Below is a small trained network, with its code and all its weights. Each question gives an input and a class and asks what happens when units are switched off, that is, made to give their printed mean instead of their output.

import numpy as np


def w(rows, s, z=0):
    codes = np.array(rows[::2]) - 128.0
    scale = np.full(codes.shape[1], s)
    scale[-1] = z or s
    return codes * scale


def norm(h):
    return h / np.sqrt((h * h).mean(-1, keepdims=True) + 1e-5)


def f(y):
    return y / 2 * (1 + np.tanh(0.7978845608 * (y + 0.044715 * y**3)))


def log_softmax(a):
    a = a - a.max(-1, keepdims=True)
    return a - np.log(np.exp(a).sum(-1, keepdims=True))


def net(x, mask):
    res = np.array(x, float).reshape(1, 8) / 4 @ E
    u = 0
    for l in range(3):
        y = f(norm(res) @ A[l][:, :-1].T + A[l][:, -1])
        res = res + np.where(mask[u : u + 11], y, B[l][:, -1]) @ B[l][:, :-1]
        u += 11
    return log_softmax(norm(res)[-1] @ U[:, :-1].T + U[:, -1])


A, B = {}, {}
E = w([
[103,4,126,181,168,187,204,114],'x0',
[139,99,165,189,124,150,42,25],'x1',
[147,139,116,143,134,120,142,124],'x2',
[121,125,131,123,125,131,123,128],'x3',
[216,114,107,94,35,217,105,135],'x4',
[114,160,72,36,242,216,149,69],'x5',
[171,146,99,164,145,107,149,125],'x6',
[126,126,128,128,128,129,126,129],'x7',
],0.0036)
A[0] = w([
[142,148,176,254,56,142,71,154,98],'0.n1',
[170,65,25,57,140,135,104,189,49],'0.n2',
[127,165,125,145,143,131,140,78,194],'0.n3',
[104,148,63,188,103,129,153,181,98],'0.n4',
[165,103,75,106,75,170,137,171,107],'0.n5',
[43,118,218,102,95,187,120,179,255],'0.n6',
[159,51,71,97,175,122,92,140,128],'0.n7',
[128,100,124,98,159,144,56,176,92],'0.n8',
[200,101,83,78,109,117,86,126,139],'0.n9',
[135,83,133,137,100,95,152,128,114],'0.n10',
[135,169,140,171,102,108,181,47,106],'0.n11',
],0.0052,0.0025)
B[0] = w([
[136,87,77,51,97,89,169,77,255],'0.n1',
[12,116,93,114,111,114,163,115,156],'0.n2',
[104,30,53,144,65,161,47,127,180],'0.n3',
[106,84,169,2,116,146,164,69,145],'0.n4',
[140,181,145,208,51,204,120,165,182],'0.n5',
[192,128,65,177,141,100,171,105,244],'0.n6',
[210,129,124,137,124,144,142,117,148],'0.n7',
[130,166,133,140,97,145,126,109,120],'0.n8',
[94,175,123,187,130,194,113,129,173],'0.n9',
[163,118,95,68,189,173,199,85,149],'0.n10',
[83,125,133,113,117,162,112,133,136],'0.n11',
],0.0042,0.0025)
A[1] = w([
[93,79,67,113,125,147,163,197,83],'1.n1',
[169,103,165,134,161,157,190,105,124],'1.n2',
[186,123,157,132,97,64,160,146,45],'1.n3',
[104,135,92,110,164,196,101,104,10],'1.n4',
[70,133,190,157,204,75,129,101,181],'1.n5',
[122,152,146,112,116,140,183,174,162],'1.n6',
[145,150,127,73,144,115,155,254,158],'1.n7',
[147,172,91,81,193,179,115,110,131],'1.n8',
[125,121,151,137,108,126,79,35,11],'1.n9',
[96,203,104,117,70,101,69,114,97],'1.n10',
[182,199,124,106,117,90,81,145,2],'1.n11',
],0.0073,0.00097)
B[1] = w([
[111,154,176,151,123,112,165,86,231],'1.n1',
[141,104,170,151,150,132,89,154,196],'1.n2',
[116,85,104,66,139,101,101,123,199],'1.n3',
[169,103,110,85,101,70,166,132,211],'1.n4',
[147,163,65,129,102,158,95,230,251],'1.n5',
[139,170,71,116,86,105,98,42,185],'1.n6',
[47,123,147,177,146,137,160,2,240],'1.n7',
[207,62,116,92,132,30,102,135,243],'1.n8',
[82,178,109,144,169,134,121,17,224],'1.n9',
[131,111,147,134,196,141,170,163,247],'1.n10',
[72,119,252,94,150,178,108,147,199],'1.n11',
],0.0063,0.0028)
A[2] = w([
[188,76,144,221,125,168,196,85,59],'2.n1',
[203,145,102,102,63,241,134,131,95],'2.n2',
[143,82,134,152,44,64,109,125,89],'2.n3',
[149,96,81,126,170,165,101,102,52],'2.n4',
[33,177,42,131,172,56,188,189,252],'2.n5',
[100,54,166,88,54,49,102,136,135],'2.n6',
[171,167,105,221,182,103,43,2,104],'2.n7',
[187,211,211,85,173,70,73,120,132],'2.n8',
[157,47,168,197,178,176,191,139,117],'2.n9',
[188,68,134,163,140,168,157,204,44],'2.n10',
[148,106,88,121,159,226,108,156,155],'2.n11',
],0.0058,0.0026)
B[2] = w([
[80,172,187,134,212,128,103,169,196],'2.n1',
[114,141,59,236,144,104,60,223,171],'2.n2',
[118,201,55,1,240,65,149,146,157],'2.n3',
[107,140,114,105,88,85,196,173,140],'2.n4',
[189,144,124,178,59,185,75,118,253],'2.n5',
[249,87,38,88,202,122,180,114,174],'2.n6',
[110,169,137,157,32,127,232,78,217],'2.n7',
[59,44,182,118,145,170,193,194,179],'2.n8',
[69,158,232,5,94,139,88,146,178],'2.n9',
[113,113,178,119,116,161,106,105,138],'2.n10',
[97,194,87,100,153,48,128,165,150],'2.n11',
],0.0052,0.0047)
U = w([
[75,180,142,160,74,130,172,32,253],'0',
[192,81,89,50,170,64,135,138,65],'1',
[50,124,255,94,173,175,98,192,77],'2',
[132,194,72,203,90,157,42,209,79],'3',
],0.013,0.0024)

Each question gives the input, the list of numbers given to net, and the class t.
The units are the neurons (one row each of A and B). Each row of codes is followed by its name. A weight is (code - 128) times the scale printed after its matrix; where a second scale follows, it is the last column's (A, B and U).
mask holds one flag per neuron, layer by layer. A switched-off neuron (its flag False) gives its mean, the last column of its row in B, instead of its output. The means were averaged over made-up inputs and are rounded, as every weight is.
A unit's drop is (log p(t) with every unit on - log p(t) with that unit switched off) / (log p(t) with every unit on - log p(t) with every unit switched off).
The circuit of an input: a set's keep is (log p(t) with only the set's units on - log p(t) with every unit switched off) / (log p(t) with every unit on - log p(t) with every unit switched off). Starting from the 12 units with the biggest drops (on a tie, the unit counted first), units are removed one at a time, each time the one whose removal leaves the highest keep (on an exact tie, the one counted first), for as long as the keep stays at least 0.8.
circuit, biggest first: the units of the circuit, biggest drop first
top k neurons: the k neurons with the biggest drops, biggest first
top k neurons in layer l: the k neurons of layer l with the biggest drops, biggest first
input [-2,-4,8,-3,8,4,-8,5], class 3: circuit, biggest first => 2.n2
input [-8,-8,5,8,6,6,6,-1], class 0: top 4 neurons => 1.n7, 0.n2, 1.n6, 1.n2
input [-2,2,6,8,2,3,1,7], class 1: top 4 neurons in layer 1 => 1.n4, 1.n7, 1.n8, 1.n1
input [6,-2,-3,6,8,-3,0,-6], class 3: top 2 neurons in layer 1 => 1.n10, 1.n11
input [-5,-3,-6,6,-7,2,-8,6], class 3: circuit, biggest first => 1.n5, 2.n5
input [-5,-5,0,0,-4,-8,4,2], class 1: circuit, biggest first => 2.n6, 1.n3
input [3,-1,-7,7,4,-2,-6,5], class 3: top 2 neurons in layer 0 => 0.n5, 0.n8
input [3,6,-4,1,7,-2,-6,8], class 3: top 2 neurons in layer 1 => 1.n7, 1.n1
input [-6,5,-8,6,-1,-4,3,5], class 2: top 4 neurons => 1.n11, 1.n10, 2.n8, 1.n7
input [6,-3,8,-6,4,5,-7,8], class 2: top 2 neurons in layer 2 => 2.n9, 2.n1
input [-8,7,-5,4,-4,5,8,3], class 2: top 2 neurons in layer 0 => 0.n6, 0.n1
input [4,-3,-3,0,3,-1,8,-5], class 2: top 2 neurons => 2.n1, 1.n9
input [8,0,6,-8,2,7,3,-4], class 2: top 2 neurons => 2.n9, 1.n2
input [8,-1,2,2,7,5,-5,1], class 2: top 2 neurons => 2.n9, 1.n5
input [-2,7,-2,5,0,8,3,7], class 1: top 4 neurons in layer 1 => 1.n8, 1.n4, 1.n7, 1.n1
input [-4,5,-6,1,-6,2,-3,2], class 3: circuit, biggest first => 1.n5
input [7,-8,6,4,8,7,7,-7], class 0: top 3 neurons => 1.n1, 0.n2, 1.n5
input [3,2,1,-5,4,1,-2,-4], class 3: top 2 neurons => 2.n2, 1.n10
input [-3,6,-5,-4,-1,-8,0,0], class 1: top 2 neurons => 2.n6, 1.n7
input [0,-5,1,-8,0,-5,1,-6], class 0: top 2 neurons => 1.n7, 1.n8
input [2,-8,1,3,-8,2,6,-2], class 0: circuit, biggest first => 1.n7
input [7,0,6,2,2,-8,-8,-5], class 1: top 2 neurons => 2.n6, 0.n1
